Here is a tiny trained network, its code and every weight. The questions are about switching its units off for an input and a class, where a switched-off unit gives its printed mean instead of its output.

import numpy as np


def w(rows, s, z=0):
    codes = np.array(rows[::2]) - 128.0
    scale = np.full(codes.shape[1], s)
    scale[-1] = z or s
    return codes * scale


def f(y):
    return y / 2 * (1 + np.tanh(0.7978845608 * (y + 0.044715 * y**3)))


def log_softmax(a):
    a = a - a.max(-1, keepdims=True)
    return a - np.log(np.exp(a).sum(-1, keepdims=True))


def net(x, mask):
    res = np.array(x, float).reshape(1, 5) / 4 @ E
    y = f(res @ A[0][:, :-1].T + A[0][:, -1])
    res = res + np.where(mask, y, B[0][:, -1]) @ B[0][:, :-1]
    return log_softmax(res[-1] @ U[:, :-1].T + U[:, -1])


A, B = {}, {}
E = w([
[185,163,153,103,143,180,136,247,50,113],'x0',
[193,32,130,90,82,122,88,91,79,92],'x1',
[51,104,145,241,117,124,151,153,110,157],'x2',
[91,204,103,147,136,128,69,152,103,89],'x3',
[129,111,92,158,99,219,97,122,218,121],'x4',
],0.013)
A[0] = w([
[115,162,120,162,136,113,108,95,116,153,120],'neuron 1',
[115,148,133,114,179,95,175,137,161,184,75],'neuron 2',
[143,87,187,128,168,62,172,122,119,139,179],'neuron 3',
[71,158,151,190,142,138,99,168,131,133,255],'neuron 4',
[132,151,134,138,137,55,147,114,64,107,121],'neuron 5',
[162,84,126,107,109,53,125,77,156,159,47],'neuron 6',
[186,163,143,5,183,52,106,111,129,111,140],'neuron 7',
[68,149,181,129,147,135,141,155,81,121,142],'neuron 8',
[142,119,91,72,115,104,97,113,28,107,192],'neuron 9',
[105,121,77,121,114,160,117,131,188,54,134],'neuron 10',
[218,106,167,31,149,158,111,140,82,80,219],'neuron 11',
[132,79,106,53,124,152,120,42,177,155,104],'neuron 12',
[191,44,94,103,53,163,69,138,68,104,188],'neuron 13',
],0.011,0.0058)
B[0] = w([
[135,111,129,122,160,114,172,95,143,147,157],'neuron 1',
[110,146,58,143,93,104,104,117,145,116,163],'neuron 2',
[157,146,151,130,94,125,101,114,189,16,194],'neuron 3',
[200,150,131,136,206,99,225,152,99,128,229],'neuron 4',
[158,156,135,107,97,138,125,206,176,123,185],'neuron 5',
[161,200,201,93,182,208,161,226,163,50,183],'neuron 6',
[56,204,147,124,69,140,64,118,203,14,223],'neuron 7',
[86,63,99,179,159,70,161,147,123,226,187],'neuron 8',
[93,183,164,97,92,159,170,109,177,85,207],'neuron 9',
[192,153,160,112,126,83,203,156,145,145,178],'neuron 10',
[255,147,201,109,215,177,199,207,100,76,253],'neuron 11',
[120,135,98,180,117,75,159,113,62,215,205],'neuron 12',
[149,212,179,95,59,128,170,37,213,88,236],'neuron 13',
],0.01,0.017)
U = w([
[117,102,61,195,182,48,152,142,58,235,141],'0',
[75,132,90,138,2,92,126,64,210,131,167],'1',
[107,65,64,93,125,155,55,122,79,147,2],'2',
[220,153,133,87,170,176,153,196,162,106,176],'3',
],0.0092,0.0027)

Each question gives the input, the list of numbers given to net, and the class t.
The units are the neurons (one row each of A and B). Each row of codes is followed by its name. A weight is (code - 128) times the scale printed after its matrix; where a second scale follows, it is the last column's (A, B and U).
mask holds one flag per neuron, in row order. A switched-off neuron (its flag False) gives its mean, the last column of its row in B, instead of its output. The means were averaged over made-up inputs and are rounded, as every weight is.
A unit's drop is (log p(t) with every unit on - log p(t) with that unit switched off) / (log p(t) with every unit on - log p(t) with every unit switched off).
The circuit of an input: a set's keep is (log p(t) with only the set's units on - log p(t) with every unit switched off) / (log p(t) with every unit on - log p(t) with every unit switched off). Starting from the 12 units with the biggest drops (on a tie, the unit counted first), units are removed one at a time, each time the one whose removal leaves the highest keep (on an exact tie, the one counted first), for as long as the keep stays at least 0.8.
circuit, biggest first: the units of the circuit, biggest drop first
most important unit: the unit with the biggest drop
k most important neurons: the k neurons with the biggest drops, biggest first
drop when u is switched off: that unit's drop, to one decimal
input [-8,2,7,-5,6], class 0: most important unit => neuron 12
input [-7,2,1,-4,7], class 0: circuit, biggest first => (neuron 12; neuron 7)
input [2,6,5,2,4], class 1: 2 most important neurons => (neuron 11; neuron 13)
input [6,-4,5,-8,-4], class 0: circuit, biggest first => (neuron 8; neuron 11)
input [-7,0,-3,-5,-2], class 1: 4 most important neurons => (neuron 11; neuron 4; neuron 12; neuron 7)
input [-3,-4,-1,-8,1], class 1: 2 most important neurons => (neuron 11; neuron 4)
input [-8,4,4,1,3], class 0: drop when neuron 4 is switched off => 0.0
input [-3,4,2,6,6], class 1: drop when neuron 6 is switched off => 0.3
input [-4,8,8,5,2], class 1: drop when neuron 11 is switched off => 2.6
input [-6,-6,-8,8,3], class 1: 2 most important neurons => (neuron 11; neuron 6)
input [0,-7,-6,-5,0], class 1: 2 most important neurons => (neuron 11; neuron 4)
